Below is a small trained network, with its code and all its weights. Each question gives an input and a class and asks what happens when units are switched off, that is, made to give their printed mean instead of their output.

import numpy as np


def w(rows, s, z=0):
    codes = np.array(rows[::2]) - 128.0
    scale = np.full(codes.shape[1], s)
    scale[-1] = z or s
    return codes * scale


def f(y):
    return y / 2 * (1 + np.tanh(0.7978845608 * (y + 0.044715 * y**3)))


def log_softmax(a):
    a = a - a.max(-1, keepdims=True)
    return a - np.log(np.exp(a).sum(-1, keepdims=True))


def net(x, mask):
    res = np.array(x, float).reshape(1, 5) / 4 @ E
    y = f(res @ A[0][:, :-1].T + A[0][:, -1])
    res = res + np.where(mask, y, B[0][:, -1]) @ B[0][:, :-1]
    return log_softmax(res[-1] @ U[:, :-1].T + U[:, -1])


A, B = {}, {}
E = w([
[176,44,184,194],'x0',
[127,128,131,128],'x1',
[240,198,127,174],'x2',
[129,103,41,253],'x3',
[227,72,36,107],'x4',
],0.006)
A[0] = w([
[102,189,60,65,158],'n1',
[220,72,74,73,171],'n2',
[79,225,232,178,185],'n3',
[151,25,207,152,168],'n4',
[97,170,124,151,90],'n5',
[157,123,189,54,95],'n6',
[80,201,192,200,203],'n7',
[229,212,160,161,1],'n8',
[199,115,100,101,90],'n9',
[143,116,77,156,134],'n10',
[56,47,95,105,78],'n11',
[184,167,155,163,49],'n12',
[159,127,189,52,44],'n13',
[237,246,162,154,75],'n14',
[161,34,200,147,154],'n15',
[151,126,194,59,138],'n16',
[54,68,191,154,135],'n17',
[167,129,162,31,37],'n18',
[54,223,25,72,109],'n19',
[115,55,154,124,78],'n20',
[50,56,101,99,7],'n21',
[86,206,46,86,137],'n22',
[109,150,1,62,103],'n23',
[52,36,82,71,31],'n24',
[204,50,80,54,149],'n25',
[125,120,150,91,80],'n26',
[49,20,95,68,38],'n27',
[114,157,56,248,77],'n28',
[35,117,28,230,91],'n29',
[130,57,171,159,107],'n30',
[108,191,106,79,219],'n31',
[160,117,193,53,86],'n32',
[153,71,187,162,138],'n33',
],0.0077,0.0018)
B[0] = w([
[172,133,100,177,190],'n1',
[34,92,48,124,215],'n2',
[47,87,6,111,248],'n3',
[200,150,71,207,213],'n4',
[114,114,134,136,134],'n5',
[174,67,147,108,179],'n6',
[57,98,59,127,218],'n7',
[148,217,83,75,185],'n8',
[89,118,89,111,158],'n9',
[120,103,117,98,163],'n10',
[139,177,100,71,187],'n11',
[145,168,99,108,144],'n12',
[175,66,159,100,171],'n13',
[163,235,45,61,220],'n14',
[179,144,75,201,200],'n15',
[170,66,122,111,190],'n16',
[122,134,61,113,214],'n17',
[169,55,106,115,172],'n18',
[215,134,77,209,226],'n19',
[157,152,119,140,148],'n20',
[135,189,107,81,172],'n21',
[179,139,117,193,193],'n22',
[118,111,91,177,193],'n23',
[130,206,77,72,193],'n24',
[28,90,54,130,205],'n25',
[148,115,135,112,133],'n26',
[152,231,83,70,207],'n27',
[198,56,124,59,229],'n28',
[206,16,126,63,255],'n29',
[173,139,104,158,165],'n30',
[168,113,92,161,191],'n31',
[176,59,144,112,180],'n32',
[169,143,99,174,173],'n33',
],0.02,0.0037)
U = w([
[126,214,125,73,99],'0',
[152,69,151,94,86],'1',
[102,134,122,156,254],'2',
[135,150,120,225,93],'3',
[30,111,101,144,77],'4',
[69,139,177,176,133],'5',
[94,169,254,143,100],'6',
],0.0091,0.01)

Each question gives the input, the list of numbers given to net, and the class t.
The units are the neurons (one row each of A and B). Each row of codes is followed by its name. A weight is (code - 128) times the scale printed after its matrix; where a second scale follows, it is the last column's (A, B and U).
mask holds one flag per neuron, in row order. A switched-off neuron (its flag False) gives its mean, the last column of its row in B, instead of its output. The means were averaged over made-up inputs and are rounded, as every weight is.
A unit's drop is (log p(t) with every unit on - log p(t) with that unit switched off) / (log p(t) with every unit on - log p(t) with every unit switched off).
The circuit of an input: a set's keep is (log p(t) with only the set's units on - log p(t) with every unit switched off) / (log p(t) with every unit on - log p(t) with every unit switched off). Starting from the 12 units with the biggest drops (on a tie, the unit counted first), units are removed one at a time, each time the one whose removal leaves the highest keep (on an exact tie, the one counted first), for as long as the keep stays at least 0.8.
units of the circuit, in order: the units of the circuit, biggest drop first
k most important neurons: the k neurons with the biggest drops, biggest first
drop of u: that unit's drop, to one decimal
input [-5,7,-8,6,5], class 0: units of the circuit, in order => (n27)
input [-2,-4,3,7,-7], class 1: 4 most important neurons => (n29 n28 n2 n25)
input [-5,0,-8,8,-4], class 0: units of the circuit, in order => (n27 n24)
input [3,1,-7,8,0], class 1: 4 most important neurons => (n29 n28 n14 n8)
input [6,3,2,-3,3], class 3: units of the circuit, in order => (n4 n15)
input [-5,3,-2,2,-7], class 4: 3 most important neurons => (n3 n7 n4)
input [-8,5,-5,7,1], class 3: 2 most important neurons => (n19 n22)
input [0,4,-3,-2,7], class 4: 2 most important neurons => (n25 n2)
input [8,5,5,1,-3], class 3: 3 most important neurons => (n4 n15 n33)
input [1,3,5,-5,-8], class 4: 2 most important neurons => (n3 n7)
input [8,0,-3,2,8], class 3: 2 most important neurons => (n4 n15)
input [2,-2,4,-4,-5], class 4: 2 most important neurons => (n3 n7)
input [4,-5,2,6,0], class 1: 2 most important neurons => (n28 n29)
input [-1,-3,0,-2,-7], class 4: units of the circuit, in order => (n3)
input [0,1,6,2,2], class 0: 2 most important neurons => (n14 n8)
input [3,-7,-8,-8,-6], class 0: 3 most important neurons => (n27 n24 n29)
input [-1,-1,-2,-4,7], class 4: units of the circuit, in order => (n25 n2)
input [-8,-6,-3,7,-3], class 3: drop of n15 => -0.2
input [-8,8,-8,0,1], class 0: drop of n19 => -0.1
input [1,-2,1,-2,-7], class 4: drop of n3 => 0.3
input [3,2,-1,-6,7], class 4: units of the circuit, in order => (n25)
